Here is a tiny trained network, its code and every weight. The questions are about switching its units off for an input and a target symbol, where a switched-off unit gives its printed mean instead of its output.

import numpy as np


def w(rows, s, z=0):
    codes = np.array(rows[::2]) - 128.0
    scale = np.full(codes.shape[1], s)
    scale[-1] = z or s
    return codes * scale


def norm(h):
    return h / np.sqrt((h * h).mean(-1, keepdims=True) + 1e-5)


def f(y):
    return np.maximum(y, 0)


def softmax(a):
    e = np.exp(a - a.max(-1, keepdims=True))
    return e / e.sum(-1, keepdims=True)


def log_softmax(a):
    a = a - a.max(-1, keepdims=True)
    return a - np.log(np.exp(a).sum(-1, keepdims=True))


def net(x, mask):
    ids = ['ΓΛΣΦΨαβδεζημτω'.index(c) for c in x.split()]
    T = len(ids)
    res = E[ids] + P[:T]
    u = 0
    for l in range(2):
        r = norm(res)
        for j in range(3):
            rows = slice(4 * j, 4 * j + 4)
            q, k, v = (r @ M[l][rows].T for M in (Q, K, V))
            z = softmax(np.where(np.tri(T) > 0, q @ k.T / 4**0.5, -1e9)) @ v
            o = O[l][rows]
            res = res + np.where(mask[u + j], z, o[:, -1]) @ o[:, :-1]
        u += 3
        y = f(norm(res) @ A[l][:, :-1].T + A[l][:, -1])
        res = res + np.where(mask[u : u + 4], y, B[l][:, -1]) @ B[l][:, :-1]
        u += 4
    return log_softmax(norm(res)[-1] @ U[:, :-1].T + U[:, -1])


Q, K, V, O, A, B = {}, {}, {}, {}, {}, {}
E = w([
[249,104,92,181],'Γ',
[160,121,125,105],'Λ',
[58,139,162,132],'Σ',
[50,86,212,43],'Φ',
[61,84,137,117],'Ψ',
[142,125,130,129],'α',
[150,121,131,123],'β',
[75,226,207,130],'δ',
[151,119,90,130],'ε',
[130,157,151,88],'ζ',
[108,116,109,125],'η',
[100,162,132,145],'μ',
[34,94,214,198],'τ',
[147,125,130,126],'ω',
],0.017)
P = w([
[59,182,130,175],'0',
[97,57,244,203],'1',
[103,65,233,196],'2',
[106,79,231,193],'3',
[1,89,149,58],'4',
[15,82,138,58],'5',
],0.0036)
Q[0] = w([
[179,52,142,118],'L0H1',
[222,136,118,133],'L0H1',
[125,139,174,227],'L0H1',
[95,178,165,161],'L0H1',
[42,145,191,198],'L0H2',
[86,103,255,129],'L0H2',
[238,96,124,124],'L0H2',
[104,204,88,132],'L0H2',
[53,175,185,74],'L0H3',
[192,123,223,208],'L0H3',
[229,139,167,180],'L0H3',
[117,174,34,122],'L0H3',
],0.0082)
K[0] = w([
[188,92,88,157],'L0H1',
[153,157,128,131],'L0H1',
[107,190,121,131],'L0H1',
[79,186,120,110],'L0H1',
[99,140,158,158],'L0H2',
[104,154,249,165],'L0H2',
[171,134,120,84],'L0H2',
[88,120,76,118],'L0H2',
[68,134,227,105],'L0H3',
[125,206,88,152],'L0H3',
[146,188,58,99],'L0H3',
[170,72,143,140],'L0H3',
],0.012)
V[0] = w([
[78,111,89,97],'L0H1',
[128,120,242,81],'L0H1',
[105,139,191,157],'L0H1',
[10,121,67,102],'L0H1',
[181,114,58,173],'L0H2',
[129,113,30,61],'L0H2',
[124,222,84,124],'L0H2',
[105,43,44,88],'L0H2',
[141,60,165,150],'L0H3',
[222,122,48,159],'L0H3',
[1,114,179,229],'L0H3',
[183,102,198,160],'L0H3',
],0.0046)
O[0] = w([
[191,123,240,119,98],'L0H1',
[134,185,123,158,186],'L0H1',
[66,147,105,162,190],'L0H1',
[185,178,90,88,101],'L0H1',
[106,252,148,153,78],'L0H2',
[60,105,113,200,8],'L0H2',
[154,117,212,160,90],'L0H2',
[122,165,162,229,39],'L0H2',
[157,119,116,174,141],'L0H3',
[43,69,102,138,42],'L0H3',
[143,100,12,109,252],'L0H3',
[170,167,72,254,159],'L0H3',
],0.0038,0.0041)
A[0] = w([
[218,64,218,186,148],'L0N1',
[41,216,106,103,8],'L0N2',
[86,106,161,111,12],'L0N3',
[176,147,64,254,75],'L0N4',
],0.0046,0.0016)
B[0] = w([
[85,151,125,185,250],'L0N1',
[253,161,119,146,219],'L0N2',
[91,136,160,25,165],'L0N3',
[104,197,158,134,214],'L0N4',
],0.0071,0.0018)
Q[1] = w([
[143,1,119,56],'L1H1',
[128,225,242,124],'L1H1',
[36,169,163,61],'L1H1',
[160,102,144,55],'L1H1',
[91,210,184,84],'L1H2',
[171,223,174,130],'L1H2',
[200,157,120,24],'L1H2',
[174,170,104,58],'L1H2',
[72,153,214,52],'L1H3',
[64,160,157,59],'L1H3',
[180,57,201,112],'L1H3',
[173,17,67,142],'L1H3',
],0.0076)
K[1] = w([
[116,4,54,31],'L1H1',
[212,172,215,152],'L1H1',
[188,126,171,62],'L1H1',
[152,114,74,93],'L1H1',
[55,126,221,96],'L1H2',
[179,190,200,142],'L1H2',
[114,89,160,61],'L1H2',
[169,195,159,69],'L1H2',
[227,189,245,184],'L1H3',
[108,110,254,127],'L1H3',
[180,46,154,69],'L1H3',
[140,95,37,104],'L1H3',
],0.0065)
V[1] = w([
[78,84,123,81],'L1H1',
[140,67,125,172],'L1H1',
[95,94,56,104],'L1H1',
[219,254,137,116],'L1H1',
[64,99,147,104],'L1H2',
[151,169,31,69],'L1H2',
[182,132,142,76],'L1H2',
[74,138,125,133],'L1H2',
[74,165,93,165],'L1H3',
[160,204,154,38],'L1H3',
[223,118,140,181],'L1H3',
[134,153,99,129],'L1H3',
],0.0056)
O[1] = w([
[76,61,191,188,148],'L1H1',
[206,161,98,123,79],'L1H1',
[181,71,106,199,161],'L1H1',
[134,114,44,90,188],'L1H1',
[162,135,4,133,132],'L1H2',
[113,43,109,153,202],'L1H2',
[106,65,212,188,172],'L1H2',
[137,151,21,129,128],'L1H2',
[48,115,109,183,116],'L1H3',
[130,208,84,165,251],'L1H3',
[184,135,155,255,77],'L1H3',
[94,157,119,162,147],'L1H3',
],0.0032,0.0019)
A[1] = w([
[52,136,130,3,72],'L1N1',
[141,28,195,72,131],'L1N2',
[80,131,188,56,32],'L1N3',
[46,171,111,77,2],'L1N4',
],0.0066,0.0052)
B[1] = w([
[191,73,192,161,254],'L1N1',
[75,175,78,67,254],'L1N2',
[204,99,112,202,177],'L1N3',
[143,2,170,243,163],'L1N4',
],0.0074,0.0032)
U = w([
[2,133,171,142,162],'Γ',
[95,150,188,139,233],'Λ',
[227,100,71,107,107],'Σ',
[187,238,62,134,82],'Φ',
[56,82,163,110,85],'Ψ',
[89,35,38,164,86],'α',
[41,197,62,212,96],'β',
[240,131,196,45,102],'δ',
[88,85,220,43,37],'ε',
[98,240,170,80,253],'ζ',
[126,130,138,106,85],'η',
[128,129,133,94,97],'μ',
[198,150,98,220,216],'τ',
[165,16,184,177,172],'ω',
],0.017,0.0047)

Each question gives the input, a string of symbols that net reads in full, and the target symbol t.
The units are the heads (4 rows each of Q, K, V and O) and the neurons (one row each of A and B). Each row of codes is followed by its name. A weight is (code - 128) times the scale printed after its matrix; where a second scale follows, it is the last column's (O, A, B and U).
mask holds one flag per unit, layer by layer, with each layer's heads first. A switched-off unit (its flag False) gives its mean, the last column of its rows in O or B, instead of its output. The means were averaged over made-up inputs and are rounded, as every weight is.
A unit's drop is (log p(t) with every unit on - log p(t) with that unit switched off) / (log p(t) with every unit on - log p(t) with every unit switched off).
The circuit of an input: a set's keep is (log p(t) with only the set's units on - log p(t) with every unit switched off) / (log p(t) with every unit on - log p(t) with every unit switched off). Starting from the 12 units with the biggest drops (on a tie, the unit counted first), units are removed one at a time, each time the one whose removal leaves the highest keep (on an exact tie, the one counted first), for as long as the keep stays at least 0.8.
circuit, biggest first: the units of the circuit, biggest drop first
top k neurons: the k neurons with the biggest drops, biggest first
top k neurons in layer l: the k neurons of layer l with the biggest drops, biggest first
which heads matter: for each layer, one digit per head in row order, 1 if its drop is at least 0.15 and else 0, layers parted by /
drop of u: that unit's drop, to one decimal
input ε ε Φ α, target ε: which heads matter -> 001 / 000
input δ α ω, target δ: which heads matter -> 011 / 011
input Σ ε α α, target Σ: circuit, biggest first -> [L0H3 L1N1]
input α α μ β, target α: which heads matter -> 101 / 000
input ζ α Λ, target ζ: which heads matter -> 001 / 001
input Γ ζ τ α, target Γ: top 2 neurons -> [L1N1 L0N2]
input Λ ε η α, target Λ: circuit, biggest first -> [L0H3 L1H2]
input τ Γ ζ Φ μ, target Φ: circuit, biggest first -> [L0N2]
input ε β α α ε ζ, target δ: top 2 neurons -> [L0N2 L1N1]
input Ψ ω α Λ Σ ω, target α: which heads matter -> 110 / 000
input Σ Σ α, target Σ: which heads matter -> 011 / 001
input ζ ε β, target ζ: which heads matter -> 001 / 000
input δ ζ Σ α, target δ: which heads matter -> 011 / 111
input Λ Γ ζ ζ Ψ α, target ζ: top neuron in layer 1 -> [L1N2]
input Λ μ δ β, target Λ: top 2 neurons in layer 1 -> [L1N2 L1N1]
input Σ α ζ β, target Σ: top 3 neurons in layer 1 -> [L1N1 L1N2 L1N4]
input α α α α, target α: top 2 neurons in layer 1 -> [L1N2 L1N1]
input Λ ζ α, target Λ: drop of L1N2 -> 0.1
input ζ Γ α, target ζ: drop of L1N1 -> 0.2
input ζ ζ τ α β ε, target β: circuit, biggest first -> [L0H2]
input α α β, target α: drop of L0N2 -> 0.1
